Below is a small trained network, with its code and all its weights. Each question gives an input and a class and asks what happens when units are switched off, that is, made to give their printed mean instead of their output.

import numpy as np


def w(rows, s, z=0):
    codes = np.array(rows[::2]) - 128.0
    scale = np.full(codes.shape[1], s)
    scale[-1] = z or s
    return codes * scale


def f(y):
    return y / 2 * (1 + np.tanh(0.7978845608 * (y + 0.044715 * y**3)))


def log_softmax(a):
    a = a - a.max(-1, keepdims=True)
    return a - np.log(np.exp(a).sum(-1, keepdims=True))


def net(x, mask):
    res = np.array(x, float).reshape(1, 7) / 4 @ E
    y = f(res @ A[0][:, :-1].T + A[0][:, -1])
    res = res + np.where(mask, y, B[0][:, -1]) @ B[0][:, :-1]
    return log_softmax(res[-1] @ U[:, :-1].T + U[:, -1])


A, B = {}, {}
E = w([
[115,127,140,125,112,125,115,120,118,136],'x0',
[112,151,165,96,115,126,67,130,104,155],'x1',
[94,70,64,189,254,159,58,103,93,184],'x2',
[221,80,192,225,133,40,117,184,142,130],'x3',
[30,92,213,65,163,59,168,195,133,122],'x4',
[135,144,110,145,140,130,141,156,83,75],'x5',
[160,169,154,130,154,116,246,95,44,209],'x6',
],0.0061)
A[0] = w([
[149,102,132,111,169,101,243,92,84,215,91],'N0',
[221,106,184,197,89,36,111,177,66,163,132],'N1',
[154,123,41,185,22,159,95,78,111,183,158],'N2',
[209,89,173,191,188,18,44,130,133,98,229],'N3',
[141,165,99,91,173,144,233,110,39,166,178],'N4',
[103,47,56,56,133,131,91,135,243,44,183],'N5',
[75,99,139,71,135,64,153,192,115,131,38],'N6',
[117,46,114,113,132,170,68,158,215,116,47],'N7',
[53,142,84,77,122,163,171,21,117,65,151],'N8',
[99,99,76,138,229,148,113,90,70,91,78],'N9',
[145,229,130,115,103,88,172,179,132,1,116],'N10',
[86,51,61,181,201,119,84,150,43,176,97],'N11',
[25,105,125,60,160,62,180,196,147,165,55],'N12',
[185,193,165,84,62,136,130,134,153,76,69],'N13',
[88,162,62,16,170,177,160,120,104,136,140],'N14',
[74,18,181,78,196,100,175,144,129,97,124],'N15',
[151,132,163,86,36,99,144,100,104,85,3],'N16',
[57,72,121,150,129,65,108,91,204,55,52],'N17',
[86,82,73,137,180,128,54,157,82,195,169],'N18',
[168,190,140,81,67,138,163,169,238,153,81],'N19',
[203,208,83,174,86,168,103,89,157,136,96],'N20',
[175,133,89,169,95,193,105,118,121,156,78],'N21',
[91,100,162,133,133,185,66,193,181,57,30],'N22',
[135,110,44,138,92,116,52,157,154,36,95],'N23',
[98,151,87,13,123,226,98,106,122,123,218],'N24',
],0.0059,0.0027)
B[0] = w([
[194,217,160,172,26,202,92,107,29,220,194],'N0',
[77,19,179,114,162,208,191,129,143,78,221],'N1',
[213,96,89,49,147,81,83,248,79,120,200],'N2',
[44,90,162,95,176,169,183,132,201,124,242],'N3',
[191,100,235,147,87,191,89,170,102,210,228],'N4',
[129,149,212,143,93,173,75,185,77,241,224],'N5',
[184,155,25,42,110,80,44,150,115,69,163],'N6',
[117,204,156,177,54,140,121,69,75,173,161],'N7',
[149,55,163,183,192,103,150,128,198,78,223],'N8',
[79,189,103,115,141,131,163,82,187,144,173],'N9',
[126,211,128,162,104,70,153,63,178,194,216],'N10',
[54,208,55,187,50,38,197,93,154,191,199],'N11',
[238,88,55,69,166,85,28,189,51,62,194],'N12',
[90,184,48,185,128,65,166,76,185,97,191],'N13',
[90,60,186,122,174,158,160,132,184,92,222],'N14',
[218,123,45,62,127,31,82,157,65,129,188],'N15',
[62,226,48,189,123,116,162,2,139,95,162],'N16',
[166,151,122,71,93,190,104,169,81,129,152],'N17',
[84,183,60,155,120,61,173,105,182,124,196],'N18',
[62,198,111,92,96,56,136,47,167,135,188],'N19',
[244,67,73,56,188,46,95,182,55,77,187],'N20',
[127,101,87,81,157,42,102,144,71,110,157],'N21',
[180,120,143,199,44,170,37,134,45,153,160],'N22',
[161,128,200,132,36,195,109,154,40,179,189],'N23',
[150,68,159,140,183,161,200,161,186,111,254],'N24',
],0.0059,0.0051)
U = w([
[194,95,34,53,164,33,62,168,50,64,34],'0',
[116,189,238,170,37,247,90,110,45,206,24],'1',
[26,239,54,177,111,42,172,1,227,147,4],'2',
[66,17,226,129,198,203,172,118,233,61,93],'3',
[110,128,167,118,122,125,132,141,171,148,227],'4',
[99,118,169,124,123,134,122,126,150,133,219],'5',
],0.0067,0.0045)

Each question gives the input, the list of numbers given to net, and the class t.
The units are the neurons (one row each of A and B). Each row of codes is followed by its name. A weight is (code - 128) times the scale printed after its matrix; where a second scale follows, it is the last column's (A, B and U).
mask holds one flag per neuron, in row order. A switched-off neuron (its flag False) gives its mean, the last column of its row in B, instead of its output. The means were averaged over made-up inputs and are rounded, as every weight is.
A unit's drop is (log p(t) with every unit on - log p(t) with that unit switched off) / (log p(t) with every unit on - log p(t) with every unit switched off).
The circuit of an input: a set's keep is (log p(t) with only the set's units on - log p(t) with every unit switched off) / (log p(t) with every unit on - log p(t) with every unit switched off). Starting from the 12 units with the biggest drops (on a tie, the unit counted first), units are removed one at a time, each time the one whose removal leaves the highest keep (on an exact tie, the one counted first), for as long as the keep stays at least 0.8.
circuit, biggest first: the units of the circuit, biggest drop first
most important unit: the unit with the biggest drop
k most important neurons: the k neurons with the biggest drops, biggest first
input [-8,0,6,8,0,5,2], class 3: circuit, biggest first	[N3]
input [0,8,2,7,-4,4,2], class 3: circuit, biggest first	[N1 N3]
input [6,6,-6,-2,3,-7,-7], class 1: circuit, biggest first	[N5 N22]
input [-7,6,-1,7,-3,0,-7], class 1: 3 most important neurons	[N23 N22 N7]
input [-4,-8,4,1,-6,-6,4], class 0: circuit, biggest first	[N2 N20]
input [-4,-1,4,-4,6,-4,0], class 0: 2 most important neurons	[N12 N15]
input [-2,8,7,-1,4,1,-2], class 2: circuit, biggest first	[N11 N18]
input [5,6,8,-7,-2,4,7], class 2: 3 most important neurons	[N11 N18 N9]
input [-7,5,-2,7,4,6,-5], class 3: 3 most important neurons	[N3 N1 N0]
input [2,-1,-2,6,7,-6,3], class 0: circuit, biggest first	[N15 N12]
input [-3,-3,3,3,-7,-5,4], class 0: 2 most important neurons	[N20 N2]
input [3,7,-5,-8,2,-8,3], class 3: circuit, biggest first	[N24 N14]
input [7,-4,-5,-6,-2,5,-7], class 1: 3 most important neurons	[N5 N23 N22]
input [-2,-6,-1,8,-2,8,2], class 3: 2 most important neurons	[N1 N3]
input [5,-4,0,-6,-2,5,-8], class 1: 2 most important neurons	[N5 N23]
input [-1,-4,6,4,5,-2,-6], class 1: most important unit	N5
input [-6,-4,0,7,3,7,-3], class 3: 3 most important neurons	[N3 N1 N0]
input [7,6,2,7,0,-7,-3], class 3: circuit, biggest first	[N3 N1]
input [-6,-5,-4,0,6,0,8], class 1: 2 most important neurons	[N0 N4]
input [-5,6,-4,1,-7,5,-8], class 1: circuit, biggest first	[N23]
